After every row comes roughly how far along a hidden order it lies, from 0 to 30.
 3.242 -1.627 -2.896 -4.866 -2.350  1.162 -5.650  0.021 -0.349  3.835  1.503  1.265 -4.062 -1.262 -3.135 -1.068 -1.139 -0.053  2.942 -3.583 -3.173 -1.634 -0.283 -0.248  1.002 -0.893 -4.448 => 9
 2.920 -1.002 -4.983 -1.484 -4.722  0.964 -2.799  0.802  2.658  2.053  0.682  1.669 -5.130  1.655 -0.815  1.280  1.102  1.456  1.866 -1.347 -2.658 -2.067  0.898  1.077 -1.582 -2.703 -2.654 => 8
 2.659  0.859 -2.270 -2.578 -3.242  0.285 -4.290  0.623  1.725  2.855 -0.071  1.210 -2.964  0.187 -2.105 -0.368 -0.391  1.069  3.004 -2.487 -4.116 -0.205  0.142 -0.368  1.131 -2.619 -2.729 => 6
 2.559 -3.050 -6.747 -0.705 -3.821  2.080 -0.153  0.508  2.924  2.207  1.859  3.516 -6.224 -1.002 -1.348  2.003  1.996 -0.215  0.511 -0.040 -0.912 -5.321  2.526  2.480 -2.925 -2.563 -2.486 => 15
 0.382 -2.426 -4.290 -0.235 -1.873  1.413 -1.768  0.305  1.515  1.447  1.920  2.025 -5.591 -0.254 -0.479  1.508  1.301  0.205  0.237  1.163 -0.543 -3.236  0.818  0.031 -2.126 -0.122 -2.715 => 16
 0.889 -1.610 -3.857 -0.686 -1.813  1.200 -1.871  0.332  1.600  1.962  1.263  1.933 -4.728 -0.990 -1.194  0.863  0.853  0.032  0.869  0.420 -0.991 -2.979  0.976  0.347 -0.977 -0.773 -2.949 => 15
-2.518 -3.617 -2.281  0.336  2.049  1.654 -1.159 -0.471 -1.406  0.794  2.778  1.287 -2.771 -0.538 -0.046  0.408  1.062 -0.882 -1.030  2.452  1.831 -3.171 -0.661 -1.537 -1.873  3.493 -2.526 => 28
-1.140  0.308 -1.475  0.122  1.536  0.652 -0.986 -0.030  0.601  1.880  0.672  1.877 -1.626 -3.437 -2.340 -0.552 -0.039 -1.229  0.964  1.416 -0.818 -2.004  0.750 -1.515  1.610  1.151 -2.126 => 20
-3.820 -4.267 -1.118  0.362  3.147  1.289 -1.871 -0.740 -2.684  0.547  3.117  0.043 -1.833  0.320  0.541  0.121  0.902 -0.750 -1.471  2.845  2.300 -2.424 -1.695 -2.746 -1.702  5.074 -2.462 => 30
 5.235  3.503 -4.309 -1.925 -6.007  0.283 -2.137  1.161  5.057  3.264 -1.771  2.721 -2.479 -0.417 -3.318 -0.223 -0.040  0.943  4.597 -3.518 -6.017 -1.529  2.695  2.051  1.435 -6.914 -0.483 => 0
 0.218 -4.241 -5.707  0.036 -1.605  2.252 -0.869  0.036  1.195  1.258  3.037  2.442 -6.209 -0.257 -0.290  2.079  1.903 -0.233 -0.623  1.555  0.738 -4.965  1.052  0.752 -3.544  0.574 -2.724 => 20
 0.435 -4.065 -3.756 -1.793 -0.086  2.230 -1.656 -0.529 -0.233  2.544  2.715  2.611 -3.642 -2.983 -2.337 -0.023  0.318 -1.831  0.261  0.114  0.264 -4.775  0.766  0.321 -0.815  1.446 -3.109 => 23
 0.775 -1.628 -3.757 -1.337 -0.707  1.674 -1.058 -0.036  1.220  2.387  1.337  2.973 -3.869 -3.380 -2.607  0.076  0.570 -1.359  1.072  0.310 -0.670 -4.243  1.620  0.498  0.178 -0.077 -2.473 => 19
 0.409 -3.461 -4.515 -0.787 -1.124  2.015 -0.927 -0.054  1.033  1.998  2.389  2.726 -5.329 -1.791 -1.429  1.105  1.167 -0.771  0.150  0.827  0.256 -4.642  1.236  0.523 -1.958  0.489 -2.704 => 20
 3.068  1.249 -3.112 -1.837 -4.979 -0.106 -4.353  1.031  3.028  2.033 -0.212  0.605 -4.617  3.157 -0.341  0.871  0.327  2.545  2.831 -1.864 -4.175  0.216  0.356  0.005 -0.774 -3.951 -1.927 => 1
-0.740 -4.020 -6.678  2.386 -1.855  2.319  2.224  0.256  2.340  0.331  2.642  2.879 -5.396  0.540  0.919  3.000  3.362 -0.172 -1.582  3.370  1.760 -5.444  1.982  1.526 -4.633 -0.011 -1.186 => 25
 1.607 -1.995 -4.465 -1.033 -2.086  1.587 -0.964  0.272  2.006  2.325  1.399  3.049 -4.533 -2.324 -2.298  0.829  0.923 -0.701  1.162 -0.326 -1.057 -4.445  1.925  1.155 -0.896 -1.282 -2.499 => 16
